Here is a tiny trained network, its code and every weight. The questions are about switching its units off for an input and a class, where a switched-off unit gives its printed mean instead of its output.

import numpy as np


def w(rows, s, z=0):
    codes = np.array(rows[::2]) - 128.0
    scale = np.full(codes.shape[1], s)
    scale[-1] = z or s
    return codes * scale


def norm(h):
    return h / np.sqrt((h * h).mean(-1, keepdims=True) + 1e-5)


def f(y):
    return y / 2 * (1 + np.tanh(0.7978845608 * (y + 0.044715 * y**3)))


def log_softmax(a):
    a = a - a.max(-1, keepdims=True)
    return a - np.log(np.exp(a).sum(-1, keepdims=True))


def net(x, mask):
    res = np.array(x, float).reshape(1, 8) / 4 @ E
    u = 0
    for l in range(3):
        y = f(norm(res) @ A[l][:, :-1].T + A[l][:, -1])
        res = res + np.where(mask[u : u + 11], y, B[l][:, -1]) @ B[l][:, :-1]
        u += 11
    return log_softmax(norm(res)[-1] @ U[:, :-1].T + U[:, -1])


A, B = {}, {}
E = w([
[154,122,33,156],'x0',
[140,99,151,125],'x1',
[179,184,211,81],'x2',
[30,146,152,2],'x3',
[49,103,161,188],'x4',
[158,48,114,79],'x5',
[107,62,149,95],'x6',
[103,81,144,199],'x7',
],0.007)
A[0] = w([
[192,137,164,132,43],'0.n0',
[105,142,69,173,207],'0.n1',
[252,127,85,123,18],'0.n2',
[71,34,2,9,102],'0.n3',
[140,206,110,110,213],'0.n4',
[205,117,140,206,185],'0.n5',
[133,185,137,77,122],'0.n6',
[113,143,178,114,163],'0.n7',
[85,121,95,203,246],'0.n8',
[79,56,155,172,4],'0.n9',
[210,170,149,109,210],'0.n10',
],0.0095,0.0026)
B[0] = w([
[178,96,238,161,142],'0.n0',
[150,217,90,192,197],'0.n1',
[33,117,179,177,194],'0.n2',
[121,91,85,32,254],'0.n3',
[209,247,123,78,187],'0.n4',
[111,47,37,118,234],'0.n5',
[192,185,83,82,165],'0.n6',
[225,124,79,189,156],'0.n7',
[113,254,69,196,229],'0.n8',
[88,236,170,77,156],'0.n9',
[123,94,232,55,205],'0.n10',
],0.0053,0.005)
A[1] = w([
[14,182,106,120,132],'1.n0',
[218,175,166,254,164],'1.n1',
[207,172,116,193,137],'1.n2',
[164,152,117,109,98],'1.n3',
[153,159,96,176,62],'1.n4',
[24,127,217,188,112],'1.n5',
[44,153,160,177,50],'1.n6',
[238,50,168,108,121],'1.n7',
[38,224,184,114,255],'1.n8',
[145,83,134,86,93],'1.n9',
[34,134,239,193,108],'1.n10',
],0.0092,0.0033)
B[1] = w([
[138,140,66,150,197],'1.n0',
[45,53,145,128,255],'1.n1',
[33,138,135,108,199],'1.n2',
[136,141,145,156,137],'1.n3',
[72,114,130,131,151],'1.n4',
[218,164,122,245,165],'1.n5',
[157,119,151,185,145],'1.n6',
[66,118,188,151,193],'1.n7',
[234,157,101,124,243],'1.n8',
[103,119,150,93,140],'1.n9',
[254,108,179,195,169],'1.n10',
],0.0089,0.0053)
A[2] = w([
[155,42,108,242,16],'2.n0',
[160,249,187,168,207],'2.n1',
[176,33,215,111,175],'2.n2',
[93,106,78,77,163],'2.n3',
[180,62,127,34,122],'2.n4',
[90,171,96,113,134],'2.n5',
[184,81,153,114,77],'2.n6',
[242,56,184,108,62],'2.n7',
[53,253,134,81,177],'2.n8',
[87,71,141,2,3],'2.n9',
[95,77,49,176,113],'2.n10',
],0.0084,0.003)
B[2] = w([
[160,103,39,67,222],'2.n0',
[253,74,105,76,254],'2.n1',
[69,46,183,226,227],'2.n2',
[48,170,229,120,198],'2.n3',
[110,65,133,91,206],'2.n4',
[80,188,117,140,165],'2.n5',
[60,82,151,152,129],'2.n6',
[62,93,114,168,173],'2.n7',
[161,245,183,77,230],'2.n8',
[139,69,137,85,200],'2.n9',
[100,186,17,97,233],'2.n10',
],0.0059,0.0036)
U = w([
[192,183,212,82,196],'0',
[82,60,190,81,202],'1',
[103,94,117,127,68],'2',
[225,127,185,249,137],'3',
[80,145,129,102,3],'4',
[90,68,233,185,245],'5',
[100,211,138,194,127],'6',
[46,93,87,191,126],'7',
],0.013,0.0038)

Each question gives the input, the list of numbers given to net, and the class t.
The units are the neurons (one row each of A and B). Each row of codes is followed by its name. A weight is (code - 128) times the scale printed after its matrix; where a second scale follows, it is the last column's (A, B and U).
mask holds one flag per neuron, layer by layer. A switched-off neuron (its flag False) gives its mean, the last column of its row in B, instead of its output. The means were averaged over made-up inputs and are rounded, as every weight is.
A unit's drop is (log p(t) with every unit on - log p(t) with that unit switched off) / (log p(t) with every unit on - log p(t) with every unit switched off).
The circuit of an input: a set's keep is (log p(t) with only the set's units on - log p(t) with every unit switched off) / (log p(t) with every unit on - log p(t) with every unit switched off). Starting from the 12 units with the biggest drops (on a tie, the unit counted first), units are removed one at a time, each time the one whose removal leaves the highest keep (on an exact tie, the one counted first), for as long as the keep stays at least 0.8.
circuit, biggest first: the units of the circuit, biggest drop first
unit that matters most: the unit with the biggest drop
k most important neurons: the k neurons with the biggest drops, biggest first
k most important neurons of layer l: the k neurons of layer l with the biggest drops, biggest first
drop when u is switched off: that unit's drop, to one decimal
input [3,-2,8,-6,2,-3,-7,4], class 7: circuit, biggest first	(1.n1 0.n5)
input [-6,-5,-2,-7,8,-4,5,4], class 3: circuit, biggest first	(1.n10)
input [1,3,-1,4,-6,5,-8,1], class 1: circuit, biggest first	(0.n8 1.n8)
input [7,-5,1,-5,-5,-1,-2,-2], class 7: circuit, biggest first	(1.n1 0.n2 1.n8)
input [0,8,3,-5,-1,8,5,-1], class 5: 2 most important neurons	(2.n2 1.n7)
input [-5,-2,2,-3,6,-6,-8,-5], class 0: circuit, biggest first	(2.n1 2.n8)
input [3,0,0,-7,-3,6,1,-2], class 5: 3 most important neurons of layer 0	(0.n10 0.n8 0.n0)
input [-6,7,6,-1,3,-1,-2,7], class 3: 2 most important neurons	(1.n5 1.n10)
input [-1,5,1,8,8,-8,-6,-7], class 0: 2 most important neurons of layer 0	(0.n4 0.n6)
input [-3,8,-6,-1,-1,-3,-1,5], class 6: 2 most important neurons of layer 0	(0.n8 0.n10)
input [-7,-4,-8,-4,-2,-4,1,3], class 6: 3 most important neurons of layer 0	(0.n8 0.n9 0.n1)
input [-8,2,5,4,4,2,1,-2], class 3: 2 most important neurons of layer 0	(0.n3 0.n5)
input [7,8,-6,0,-8,2,-1,-4], class 1: 3 most important neurons of layer 0	(0.n3 0.n8 0.n7)
input [2,2,1,-7,5,3,5,-1], class 7: unit that matters most	0.n5
input [-2,-6,2,3,5,-1,-8,-3], class 0: drop when 0.n4 is switched off	0.1
input [5,6,7,1,-5,-1,6,-5], class 5: drop when 0.n5 is switched off	-0.1
input [6,-4,-4,5,-4,-3,-8,-2], class 0: 2 most important neurons of layer 0	(0.n4 0.n5)
input [5,-4,8,-1,7,-3,-2,-2], class 0: drop when 2.n1 is switched off	0.2
